Below are the code and all the weights of a small trained network. Each question names an input and a class and asks about switching units off, where a switched-off unit gives its printed mean instead of its output.

import numpy as np


def w(rows, s, z=0):
    codes = np.array(rows[::2]) - 128.0
    scale = np.full(codes.shape[1], s)
    scale[-1] = z or s
    return codes * scale


def f(y):
    return y / 2 * (1 + np.tanh(0.7978845608 * (y + 0.044715 * y**3)))


def log_softmax(a):
    a = a - a.max(-1, keepdims=True)
    return a - np.log(np.exp(a).sum(-1, keepdims=True))


def net(x, mask):
    res = np.array(x, float).reshape(1, 4) / 4 @ E
    y = f(res @ A[0][:, :-1].T + A[0][:, -1])
    res = res + np.where(mask, y, B[0][:, -1]) @ B[0][:, :-1]
    return log_softmax(res[-1] @ U[:, :-1].T + U[:, -1])


A, B = {}, {}
E = w([
[34,116,174,92,43,199,206,88],'x0',
[114,229,66,232,88,53,208,150],'x1',
[219,99,29,132,16,183,115,135],'x2',
[224,84,192,121,173,133,253,140],'x3',
],0.0049)
A[0] = w([
[189,139,107,141,178,92,75,145,113],'n1',
[69,129,168,139,191,89,136,134,145],'n2',
[141,127,114,138,118,140,120,137,253],'n3',
[186,123,92,127,68,157,120,123,122],'n4',
[123,189,92,179,114,84,184,131,98],'n5',
[200,104,79,128,44,149,117,128,116],'n6',
[141,82,166,86,156,180,66,133,136],'n7',
[145,72,165,89,148,166,64,105,102],'n8',
[196,110,91,127,42,147,116,126,111],'n9',
[121,109,130,108,143,155,96,120,147],'n10',
[83,146,102,133,120,135,75,130,91],'n11',
[191,128,106,151,189,79,68,140,111],'n12',
[142,84,156,79,163,187,77,129,120],'n13',
[67,150,163,131,205,108,138,125,122],'n14',
[30,90,150,110,56,189,198,134,113],'n15',
[119,128,129,136,127,120,120,121,88],'n16',
[62,117,158,114,60,176,176,118,128],'n17',
[60,148,101,144,84,127,27,130,129],'n18',
[64,152,105,138,94,126,30,123,105],'n19',
[250,99,181,131,162,147,255,130,116],'n20',
[194,121,96,152,194,87,72,129,121],'n21',
[114,184,96,165,116,77,176,140,161],'n22',
[53,140,180,125,206,71,133,120,106],'n23',
[119,169,93,182,114,79,174,114,107],'n24',
],0.0091,0.0058)
B[0] = w([
[128,183,136,139,131,125,141,113,179],'n1',
[143,121,136,97,126,161,91,149,201],'n2',
[172,107,211,2,86,86,53,157,229],'n3',
[130,126,132,129,144,167,114,145,174],'n4',
[115,121,125,171,107,137,175,167,188],'n5',
[128,130,130,133,150,190,113,160,198],'n6',
[137,115,146,130,86,116,153,166,202],'n7',
[120,125,119,168,106,132,174,158,185],'n8',
[125,130,119,143,152,185,118,153,187],'n9',
[135,118,140,108,111,114,132,142,156],'n10',
[107,124,104,141,154,126,153,129,145],'n11',
[127,199,137,133,136,127,145,110,191],'n12',
[126,119,130,149,94,120,160,162,194],'n13',
[137,123,125,121,136,173,110,146,193],'n14',
[142,220,144,130,138,112,136,124,210],'n15',
[124,128,115,148,140,134,140,128,113],'n16',
[145,188,142,125,136,114,128,118,192],'n17',
[104,108,120,74,164,92,133,150,209],'n18',
[97,117,97,109,169,105,150,147,191],'n19',
[72,114,92,70,179,83,127,158,253],'n20',
[132,197,147,121,126,119,135,116,195],'n21',
[148,103,163,99,79,109,136,166,213],'n22',
[138,128,120,124,146,191,112,167,210],'n23',
[123,119,126,159,107,133,166,155,180],'n24',
],0.034,0.0056)
U = w([
[45,103,90,91,200,77,128,142,123],'0',
[152,122,135,126,151,247,71,155,131],'1',
[155,224,156,135,134,107,135,99,121],'2',
[133,90,145,152,53,121,191,162,124],'3',
[172,76,154,102,93,93,47,73,255],'4',
[116,123,107,155,140,141,127,101,96],'5',
[120,121,98,157,144,143,136,101,101],'6',
[121,131,109,167,147,138,130,102,99],'7',
],0.011,0.0038)

Each question gives the input, the list of numbers given to net, and the class t.
The units are the neurons (one row each of A and B). Each row of codes is followed by its name. A weight is (code - 128) times the scale printed after its matrix; where a second scale follows, it is the last column's (A, B and U).
mask holds one flag per neuron, in row order. A switched-off neuron (its flag False) gives its mean, the last column of its row in B, instead of its output. The means were averaged over made-up inputs and are rounded, as every weight is.
A unit's drop is (log p(t) with every unit on - log p(t) with that unit switched off) / (log p(t) with every unit on - log p(t) with every unit switched off).
The circuit of an input: a set's keep is (log p(t) with only the set's units on - log p(t) with every unit switched off) / (log p(t) with every unit on - log p(t) with every unit switched off). Starting from the 12 units with the biggest drops (on a tie, the unit counted first), units are removed one at a time, each time the one whose removal leaves the highest keep (on an exact tie, the one counted first), for as long as the keep stays at least 0.8.
units of the circuit, in order: the units of the circuit, biggest drop first
unit that matters most: the unit with the biggest drop
top k neurons: the k neurons with the biggest drops, biggest first
drop of u: that unit's drop, to one decimal
input [-4,5,-2,0], class 3: units of the circuit, in order : [n22]
input [6,6,-4,3], class 2: top 2 neurons : [n15 n17]
input [-7,-2,6,-7], class 0: top 2 neurons : [n18 n19]
input [-5,-7,1,-7], class 0: top 3 neurons : [n18 n19 n22]
input [8,0,0,8], class 0: top 3 neurons : [n20 n21 n12]
input [-1,8,-7,-1], class 3: top 3 neurons : [n22 n5 n24]
input [-7,-1,-1,8], class 0: top 2 neurons : [n20 n15]
input [0,7,2,-6], class 3: top 4 neurons : [n20 n22 n5 n24]
input [5,-7,-5,0], class 3: top 3 neurons : [n7 n13 n8]
input [3,-2,0,0], class 4: top 2 neurons : [n12 n21]
input [-5,-3,4,4], class 2: top 2 neurons : [n21 n18]
input [-4,-7,-8,2], class 1: top 3 neurons : [n23 n2 n14]
input [2,-2,-5,-3], class 1: drop of n23 : 0.2
input [2,3,6,-7], class 0: unit that matters most : n18
input [8,7,1,-2], class 2: drop of n17 : 0.8
input [4,3,-5,4], class 1: drop of n19 : 0.3
